Below is a small trained network, with its code and all its weights. Each question gives an input and a target symbol and asks what happens when units are switched off, that is, made to give their printed mean instead of their output.

import numpy as np


def w(rows, s, z=0):
    codes = np.array(rows[::2]) - 128.0
    scale = np.full(codes.shape[1], s)
    scale[-1] = z or s
    return codes * scale


def f(y):
    return y / 2 * (1 + np.tanh(0.7978845608 * (y + 0.044715 * y**3)))


def softmax(a):
    e = np.exp(a - a.max(-1, keepdims=True))
    return e / e.sum(-1, keepdims=True)


def log_softmax(a):
    a = a - a.max(-1, keepdims=True)
    return a - np.log(np.exp(a).sum(-1, keepdims=True))


def net(x, mask):
    ids = ['αβδεζηθμξπστφψ'.index(c) for c in x.split()]
    T = len(ids)
    res = E[ids] + P[:T]
    u = 0
    for l in range(2):
        q, k, v = (res @ M[l].T for M in (Q, K, V))
        z = softmax(np.where(np.tri(T) > 0, q @ k.T / 3**0.5, -1e9)) @ v
        res = res + np.where(mask[u], z, O[l][:, -1]) @ O[l][:, :-1]
        u += 1
        y = f(res @ A[l][:, :-1].T + A[l][:, -1])
        res = res + np.where(mask[u : u + 4], y, B[l][:, -1]) @ B[l][:, :-1]
        u += 4
    return log_softmax(res[-1] @ U[:, :-1].T + U[:, -1])


Q, K, V, O, A, B = {}, {}, {}, {}, {}, {}
E = w([
[187,160,111],'α',
[106,109,112],'β',
[142,177,139],'δ',
[176,156,132],'ε',
[110,143,95],'ζ',
[120,104,127],'η',
[122,173,253],'θ',
[55,95,202],'μ',
[86,88,106],'ξ',
[179,61,213],'π',
[61,136,69],'σ',
[90,163,80],'τ',
[84,110,89],'φ',
[148,34,91],'ψ',
],0.019)
P = w([
[15,145,114],'0',
[30,128,153],'1',
[40,105,175],'2',
[38,82,191],'3',
[54,62,212],'4',
[43,48,229],'5',
[64,37,242],'6',
[66,9,249],'7',
[60,28,251],'8',
],0.0028)
Q[0] = w([
[152,166,68],'0.h0',
[153,198,163],'0.h0',
[251,139,91],'0.h0',
],0.019)
K[0] = w([
[81,143,69],'0.h0',
[131,222,150],'0.h0',
[160,189,3],'0.h0',
],0.018)
V[0] = w([
[65,185,210],'0.h0',
[71,181,201],'0.h0',
[139,140,255],'0.h0',
],0.007)
O[0] = w([
[84,235,174,232],'0.h0',
[91,215,172,219],'0.h0',
[51,157,254,254],'0.h0',
],0.006,0.0049)
A[0] = w([
[120,37,38,156],'0.n0',
[35,149,32,134],'0.n1',
[148,208,77,64],'0.n2',
[247,166,141,248],'0.n3',
],0.014,0.0012)
B[0] = w([
[160,236,232,219],'0.n0',
[253,158,17,253],'0.n1',
[139,59,60,166],'0.n2',
[17,254,232,167],'0.n3',
],0.0085,0.0064)
Q[1] = w([
[177,67,124],'1.h0',
[138,174,141],'1.h0',
[166,2,118],'1.h0',
],0.022)
K[1] = w([
[150,180,37],'1.h0',
[160,84,165],'1.h0',
[108,241,4],'1.h0',
],0.016)
V[1] = w([
[211,32,70],'1.h0',
[211,149,127],'1.h0',
[1,36,60],'1.h0',
],0.008)
O[1] = w([
[170,94,83,5],'1.h0',
[158,121,171,114],'1.h0',
[76,100,2,56],'1.h0',
],0.012,0.017)
A[1] = w([
[40,170,171,198],'1.n0',
[136,152,157,119],'1.n1',
[146,172,140,3],'1.n2',
[2,46,164,130],'1.n3',
],0.0093,0.0047)
B[1] = w([
[143,55,72,255],'1.n0',
[99,123,166,174],'1.n1',
[4,170,64,153],'1.n2',
[179,187,91,187],'1.n3',
],0.014,0.03)
U = w([
[141,181,174,86],'α',
[196,123,153,141],'β',
[31,98,164,42],'δ',
[84,172,195,89],'ε',
[105,64,163,187],'ζ',
[176,35,189,237],'η',
[150,98,178,233],'θ',
[216,100,125,153],'μ',
[137,219,146,126],'ξ',
[117,98,158,146],'π',
[94,90,160,180],'σ',
[158,142,169,163],'τ',
[169,254,112,3],'φ',
[92,122,51,129],'ψ',
],0.0091,0.0048)

Each question gives the input, a string of symbols that net reads in full, and the target symbol t.
The units are the heads (3 rows each of Q, K, V and O) and the neurons (one row each of A and B). Each row of codes is followed by its name. A weight is (code - 128) times the scale printed after its matrix; where a second scale follows, it is the last column's (O, A, B and U).
mask holds one flag per unit, layer by layer, with each layer's heads first. A switched-off unit (its flag False) gives its mean, the last column of its rows in O or B, instead of its output. The means were averaged over made-up inputs and are rounded, as every weight is.
A unit's drop is (log p(t) with every unit on - log p(t) with that unit switched off) / (log p(t) with every unit on - log p(t) with every unit switched off).
The circuit of an input: a set's keep is (log p(t) with only the set's units on - log p(t) with every unit switched off) / (log p(t) with every unit on - log p(t) with every unit switched off). Starting from all 10 units, units are removed one at a time, each time the one whose removal leaves the highest keep (on an exact tie, the one counted first), for as long as the keep stays at least 0.8.
units of the circuit, in order: the units of the circuit, biggest drop first
unit that matters most: the unit with the biggest drop
k most important neurons: the k neurons with the biggest drops, biggest first
k most important neurons of layer l: the k neurons of layer l with the biggest drops, biggest first
input σ θ ζ, target δ: most important neuron of layer 1 : (1.n0)
input θ θ μ μ ξ, target ψ: 3 most important neurons : (1.n0 0.n1 0.n0)
input θ α σ η, target δ: units of the circuit, in order : (0.h0 1.n0 1.h0 1.n2)
input ξ θ μ μ ψ α θ τ, target δ: units of the circuit, in order : (0.h0 1.h0 1.n2 1.n0)
input δ α ζ θ σ, target δ: units of the circuit, in order : (0.h0 1.h0 1.n0 1.n2)
input τ ζ τ ζ θ ε, target δ: 4 most important neurons : (0.n3 1.n0 1.n2 1.n1)
input μ σ π ξ, target ψ: 2 most important neurons of layer 1 : (1.n1 1.n3)
input δ σ μ μ ε ψ ζ, target ε: units of the circuit, in order : (0.h0 0.n0 1.h0 1.n2)
input μ φ δ σ μ ζ, target ψ: 2 most important neurons : (0.n1 0.n0)
input β β μ ξ ζ τ τ μ α, target ψ: 3 most important neurons of layer 0 : (0.n3 0.n1 0.n0)
input ξ φ σ τ ζ ε σ, target φ: units of the circuit, in order : (0.n1 1.n0)
input β δ τ δ τ, target μ: 4 most important neurons : (0.n3 0.n0 0.n1 0.n2)
input μ ψ τ, target ε: 3 most important neurons : (0.n0 1.n2 1.n3)
input τ μ β μ μ μ δ θ ξ, target δ: unit that matters most : 0.h0
input δ μ ψ φ μ σ α η, target ψ: 2 most important neurons : (0.n1 1.n0)
input θ ε ξ, target δ: 3 most important neurons : (1.n0 1.n2 1.n1)
input τ μ π, target η: 2 most important neurons of layer 1 : (1.n3 1.n2)
input ε σ σ μ τ σ η φ, target ψ: units of the circuit, in order : (1.h0 0.n0)
input ε ψ α, target ε: 2 most important neurons : (0.n0 0.n3)
input μ τ μ α β ζ, target ψ: unit that matters most : 1.h0
input μ μ τ τ ψ δ, target ε: 3 most important neurons : (0.n0 1.n2 1.n1)
input ζ μ μ θ σ, target δ: 2 most important neurons of layer 1 : (1.n3 1.n2)
input ψ δ φ η, target ε: 2 most important neurons of layer 0 : (0.n0 0.n2)
input ζ τ ψ μ μ μ α, target ψ: 3 most important neurons : (0.n3 0.n1 1.n0)
input α η σ φ θ δ, target δ: 2 most important neurons : (1.n0 1.n2)
input ζ ζ τ η, target η: 4 most important neurons : (0.n3 1.n3 0.n1 1.n2)
input ζ μ β, target ψ: 2 most important neurons of layer 0 : (0.n1 0.n0)
input σ ε μ τ μ φ, target ψ: 2 most important neurons : (0.n0 0.n1)
